In the rows, zero is written as 128.
Each row has a class, written after it.
[128 136 135 115 136 128 140 137 109 130 114 140 105 139 117 144 110 132
 128 132 144 140 134 136 120 139 136 143 142 123 137 116 125 143 160 113
 123 102 128 134 118]	godeg
[136 126  75 160 125 109 142 119 129 117 124 118 129 132 124 126 105 131
 142 126 117 124 110 161 134 148 129 144 134 104 119 130 117 106 149 118
 122 136 118 149 118]	zemol
[131 108 117 120 135 129 125 136 127 121 121 122 154 126 143 137 143 167
 139 143 164 131 119 177 110 149  85 102 158 149 132 112 119 131 136  86
 132 129 119 143 140]	Rafu
[ 65 113 122 135 148 101 129 160 154 135 113 101 187 154 118 157 140 212
 120 132 100 160 116 193 115 149 115 131  90 101 133 119 144  83  95 140
 175 137 127 124  82]	Rafu
[106 141 154 147 147 126 146 149 116 139 104 150 135 132 166 128 120 145
 113 151 149 111 127 170 108 105 106 153 144 127 162 125 110 126 125 135
 142 131 131 155 117]	Rafu
[113 107 114 127 116  97 124 132 135 126 113 118 137  84 118 134 151 150
 123 117 129 141 142 138 139  94  64 111 123 137  89 148 152 101 114 145
 128 100 139 135 168]	voke
[ 87 122 119 139 125 147 126 146 127 162 121 110 153 154 104 129 111 120
 118 117 163 165 143 132 150  84 181 200 138 105 150 160 130 101 114 126
 127 147 128  87 113]	Bafi
[135 156 109 118 115 144 159 128 141 124 160 105 141 112 149 135  94 134
 135 142 153 167 138  98 124 129 133  77 173 118 144 108 187 159 126 126
 110 122 111 151  91]	zemol
[125 120 108 121 112 137 135 129 135 122 138 117 152 126 103 113 148 153
 117 131 122 130 132 140 144 131 158 160 135 111 180 133 102  95 106 140
 131 129 123 113 152]	Rafu
[110 129 110 124 119 128 122 132 113 126 114 134  94 127 150 118 154 125
 121 136 136 103 139 155 127 153 140 134 123 103 189 123 103 112 105 137
 135 130 145 140 150]	Rafu
[132 164 107 119 118 152 110 113 144 141 123 139 134 122 140 141 144 127
 149 118 120 123 142  90 107 130 130 126 158 127 147 125 103 132 126 145
 131 110 131  96 115]	godeg
[138 111 137 132 117 139 132 101 128 134 136 104 136 124 116 111 139  97
 125 128 127 139 146 151 143 157  87 123 143  90 139 116  98 117 115 143
 103  92 134 107 105]	voke
[124 122 118 151 110 149 100 140 124 132 115 154 116 163 179 118 136 132
 132  98 131 132 115 153 114 119 158 136 135 104 199 112 127 113 125 141
 159 104 142 153 160]	Bafi
[146 114 118 113 136 131 124 127 135 153 125 155 134 106 131 125 156 116
 127 101 153 132 139 104 115 105 132 108 132 128 116 137 132 149 124 116
 117 108 120 116 117]	Bafi
[135 155 113 132 113 136 144 129 127 133 118 115 131 133 142 138 137 146
 113 133 133 145 145 128 138 118 142 165 124 127 117 115 118 106 115 132
 122 125 137 113 133]	keb
[125 170 104 111 141 136 102 102 113 111 126 147 100  99 153 139 121 125
 147 117 140 113 142 162 109 120 115  75 144 173  81 120 118 161 145 114
 130 145 115 138 152]	vik
[124 137 126 129 121 119 128 128 130 142 121 115 143 119 100 125 146 135
 133 117 140 140 135 123 115 126 156 119 150 109 124 124 121 116 135 142
 121 117 134 116 123]	Bafi
[122 117 138  98 129 121 137 126 148 144 148 132 123 131 121 147 147 127
 130 133 130 130 119 119 118 169 111 131 128 124 139 104 110 139 138 139
 117  82 124 111 141]	godeg
[112 151 130 127 120 139 142 136 142 141 127 135 138 141 112 138 136 121
 132 131 113 131 152 130 125 143 149 145 129  99 137 118 114 113 133 150
 125 109 141 115 130]	godeg
[137 169 109 144 138 144 161 133 137 144  97 114 154 125 195 128  92 167
 120  89 143 137 171 144 121 105 100 120 123 119 164 125 151 140 120 139
 143 125 128 129 130]	keb
[127 131  98 143 115 131 150 129 139 106 131 137 138 158 158 153 115 132
 157 100 124 109 108 168 132 121  85 109 119 137 124 130 145 125 115  99
 132 137 137 139 134]	keb
[129 125 124 129 129 137 135 131 131 122 115 132 135 116 129 141 127 146
 140 137 121 112 118 153 130 106  83 128 140 122 112 119 112 111 124 105
 127 113 125 140 116]	Lefov
[144 146 104 120 110  73 128 122 142 131 127 129 109 128 151 128 188 169
 135 132 104 118  86 116 116 162  97 132 121 132 159 131  80 130 141 101
 117 103 139 132 170]	Rafu
[148 148 112 133 123 114 128  98 128 139 127 105 120 105 132 100 127 113
 131 133 127 139 123  90 117  99  73 118 147 117 133 132 109 144 117 130
 109 103  92 112 123]	zemol
[176 133  73 122  93 169 102  97 169 106  93  90 141  87 112 153 142 186
 132  93 162 107 168 106 139 156  96 113 167  54 156 118  69  94 121 172
 111  98 104  79  81]	godeg
[110 120  98 129 105 135 146 121 132 116 129 132 122 130 130 144 122 146
 129 123 118 122 113 128 134 105 101 124 136 119 160 139 131 123 112 109
 139 114 138 134 136]	Rafu
[105 131 128 134 127 175 134 132 126 123 131 141 130 123 131 138  96 119
 133 128 137 126 135 125 136 101 152 138 147 136 139 128 131 124 133 115
 133 142 134 138 107]	Lefov
[120 132 124 148 127 124 138 130 130 131 120 127 154 134 108 117 128 142
 137 120 120 127 131 159 138 128 144 168 134 114 134 128 100 103 138 122
 113 135 126 122 108]	Lefov
[136 137  83 136 129 135 113 110 121 131 119 135 147 117 146 127 130 138
 139 117 126 142 135  88 122 133 133 146 132 149 123 133  98 117 156 143
 128 115 119 121 154]	voke
[137 122 112 144 127 132 145 122 107 103 107 112 134 128 131 143 109 149
 147 109 136 119 109 161 114 122 106 116 153 151 108 107 149 118 137 109
 145 119 146 135  88]	keb
[140 118 152 127 126 137 135 125 134 125 122 151 149 159 114 138 150 125
 137 114 134 130 140 152 142 138 160 143 130 113 143 130 114 102 137 125
 108 125 137 133 125]	litav
[183 148 121 128 155  85 150  97 122 158 120 152 107 141 160 125 100 116
 127 149  86 103 134 137 142 173  77 166 112  89 175 129  59 146 132 112
  99 121  93 166 135]	zemol
[186 175 172 100 131  60  86 106 109  90 127  53 154 127  94 146 144 209
 132 138  52 145 121 123 139 139 100 101 161 193 121 121 119 112 155 116
 146 108 134 137 138]	vik
[134 161 103 141 129 142 112 106 125 130 121 165 121 103 168 141 112 134
 139 118 116 110 125 133 107 113 123 137 147 131 149 121 107 131 123 160
 147 124 121 141 137]	vik
[120 114 124 126 130 120 111 138 129 139 146 106 147 174 133 139 143 105
 149 120 144 121 106 131 130 141 164 149 141 148 135 138 107 114 144 112
 124 137 143 106 162]	Bafi
[144 135 152 137 129 133 137 108 120 120 118 118 154 131 124 111 120 134
 138 130 121 120 158 127 127 111 137 124 152 102 121 100 106 112 122 155
 100 117 109 129 109]	Lefov
[174 154 161 147 136 129 141 117 129 113 121 152 142 129 137 114 131 146
 150 153 105 128  98 122 116  94 157 150 158 142  92  99 104 129 160 122
 118 121 116 153 114]	vik
[127 125 142 135 129 135 143 132 133 139 136 121 150 137 106 134 113 124
 130 128 136 127 123 134 125 123 179 144 157 109 133 122 113 115 138 149
 123 134 135 124 124]	Bafi
[138 136 131 120 134 137 114 133 111 132 133 138 134 138 118 145 139 114
 151 132 141 127 121 134 120 129 151 111 166 134 139 137 132 115 147 110
 129 113 142 147 115]	Bafi
[ 88 131 106 127 130 154 169 132 130 149 119 130 136  96 137 133 108 137
 134 147 151 127 141  75 118 109 172 146 158 136 150 130 153 129 128 134
 135 140 151 134 113]	Rafu
[145 143 157 137  99 156 120  76 140 104 102 163 110  91  80  92 135 133
 120 100 102 135 177 183 124  89  57  37 140 109  67  95  84 161 120  93
 100 132 103 143 125]	Lefov
[119 138 123 143 138 148 152 128 117 124 111 124 152 125 105 130  94 128
 135 130 128 124 123 167 114 141 131 128 155 134 143 120 119 120 162 122
 148 135 134 136 120]	litav
[144 162  96 129 119 118 122  98 122 125 120 129  97 112 152  92 130 123
 137 109 126 122 127 122 122 100 112 119 144 113 153 130 104 142 118 139
 109 114  97 131 136]	zemol
[116 153 137 131 146 143 124 127 120 125 118 143 123 129 116 146 116 133
 151 113 129 130 117 154 117 113 129 130 135 128 134 142 119 127 147 108
 140 129 139 133 119]	vik
[128 176 104 121 149 164 125 102 122 126 128 154 122 101 135 142 127 105
 139 120 132 100 151 101 117 122 133 119 123 140 119 136  91 129 157 144
 129 111 117 125 123]	vik
[ 95 118 140  93 147 106 146 142 140 126 141  99 132 110 119 151 150 138
 116 141 153 124 139 136 125 131 104  76 113 125 105 139 146 130 107 132
 120 123 130 115 118]	Rafu
[134 137 124 135  93 147 163 125 117 110 126  93 134 152 134 134  97 111
 134 107 142 102 180 122 148 106 117 113 148  77 150 113 127 121 111 135
  96 121 147 121 155]	Lefov
[135 159 128 123 132  94 145 108 137 135 128 102 122 122 166 122 139 131
 160 116 111  99 115 133 105 129 107 108 132 114 117 108 109 139 126 157
 115 105 137 114 177]	vik
[ 91 123 111 131 113 175 131 124 135 112 111 135 132 130 132 151 101 133
 122 112 128 114 125  98 141  94 120 137 130 159 147 128 143 123 127 126
 163 132 134 127  95]	litav
[166 116 136 113 111 122 133 102 120 118 129 104 121 144 160 123 111 135
 136 120 107 139 138 111 155 109 132 129 157 127 130 111 132 143 107 128
 106 119 142 124 139]	voke
[135 154 104 147 127 126 168 130 143 133  97 115 142 118 131 171 118 173
 140 147 144 128  96 109 117 108  72 160 130 104  98 130 100  94 143 123
 123 105 122 125 110]	keb
[121 158  98 131 127 136 118 118 127 126 122 131 132 125 147 136 120 135
 126 121 130 141 154 110 121 106 115 110 128 125 127 130 131 123 124 141
 130 121 107 143 135]	zemol
[118 140 154 138 120 166 129 121 146 126 133 149 144 148 104 136 118 121
 133 118  89 130 139 146 123 129 174 138 150 117 146 112 108 114 137 155
 145 121 149 122 120]	godeg
[114 139  87 135 122 147 119 124 122 138 109 143 156 113 128 113 136 149
 160 118 143 154 151 116 132 131 157 151 146 130 147 137 125  98 143 138
 121 131 127 142 160]	voke
[109 132 106 126 116 115 132 126 131 135 129 119 154 146 135 151 145 162
 129 135 127 138 149 145 139 149 150 149 142 122 143 130 123 100 115 125
 120 137 146 128 129]	Rafu
[135 117  89 162 107 103 144 120 137 154 136 103 155 136 157  99 121 108
 134 113 147 142 142  80 126 127 144 172 140 100 159 125 138 126 107 159
  99 134 112 104 135]	zemol
[126 141  98 151 116 141 127 118 160 119 150 161 125 105 177 141 118 140
 116 133 128 138 147 167 136 185 155  80 145 121 177 139 145 134 143 137
 131 152 137 185 119]	Rafu
[146 147 136 122 131 124 161 123 142 128 105 107 128 112 148 135 126 165
 132 117 125 123 128 140 126 115  85 108 127 119 122 114 133 129 116 124
 127 112 135 131 114]	keb
[163 110 143 153 133 133 104 119 128 124 124 155 130 117 110 148 138 115
 115 128 101 129 135 190 130 123 133 133 135  81 110 143  89  87 111 138
 124 128 140 129 108]	Lefov
[123 126 134 146 140 109 107 130 115 138 113 135 135 144 110 135 123 124
 143 125 114 133  98 144 106 107 128 133 138 123 133 147 106 107 142 127
 150 124 127 135 155]	Bafi
[118 165 106 114 120 128 126 130 122 125 129 133 120 134 136 130 142 122
 138 114 123 112 148 126 115 142 148 127 137 133 144 119 118 129 144 153
 127 102 135 115 144]	godeg
[131  95 104 145 131 134 135 112 153 111 130 164 110 118 127 160 110 140
 109  92 159 113 103 135 144 120 144 159 110  83 102 135  90 135 122 141
  93 140  93  99   4]	Lefov
[172 136 121 112 135 133 154 120 131 135 133 107 129 122 127 132 123 102
 142 141 126 116 132 122 117 145 109 115 162 105 111 110 117 157 130 117
 108 100 126  90  73]	godeg
[120 154 113 118 130 116 116 120 107 136 114 127 120 134 134 132 141 130
 117 134 146 150 124  97 117 118 131 154 124 143 135 131 110 127 140 138
 123 109 104 105 132]	litav
[135 122 116 137 144 114 140 106 143 130 162 128 112 121 124 134 156  72
 126 121  90  97  92 101 134 133 184 153 107 136  63 147  83 121 150 139
 101 118 150  75  71]	Lefov
[ 99 155  82 131 125 144 140 130 129 135 102 110 125 114 164 111 147 124
 142 124 186 102 154  53 121 107 135 135 133 151 134 145 112 145 141 108
 110 153 127  99 113]	Rafu
[142 134  98 125 131 127 145 114 132 123 138 130 132 117 152 143 142 126
 127 161 122 108 120 110 129 128 133 133 144 133 111 131 107 118 130 128
 117 115 127 128 107]	Rafu
[ 31 138  92 130 113 140  53 129 115 131  75  98 125 139 170 141 162 168
 175 104 224 124 155 110 121 116 111 162 138 181 121 115 126  93 124 126
 134 158 124 108 153]	vik
[114 158 105 154 125 137 113 122 123 128  95 136 143 138 158 114 131 149
 151 125 107 142 137 158 121 112 131 140 136 111 121 120 108 100 125 147
 137 132 131 138 131]	voke
[130 143 145 130 146 169 126 144 121 134 115 136 140 128 113 136 110 110
 133 150 127 131 145 128 115 132 146 140 155 133 144 124 119 126 148 124
 151 128 133 125  97]	godeg
[113 143 121 107 130 159 142 119 126 158 117 122 121 123  89 131 148  99
 146 142 151 141 140 120 143  75 159 147 155  95  80 147 118 111 118  98
  98 112 140  95  83]	Bafi
[137 130 109 127 124 131 123 119 105 116 119 143 125 118 129 111 146 132
 146 113 129 114 120 139 114 108 119 129 144 135 126 112 109 120 136 118
 119  97 119 130 130]	Lefov
[133 149 145 125 138 128 123 117 107 116 130 110 119 141 121 126 105 101
 114 151 103 139 175 138 130 155 142 104 133 134 118 106 134 132 156 152
 132 104 122 139 122]	godeg
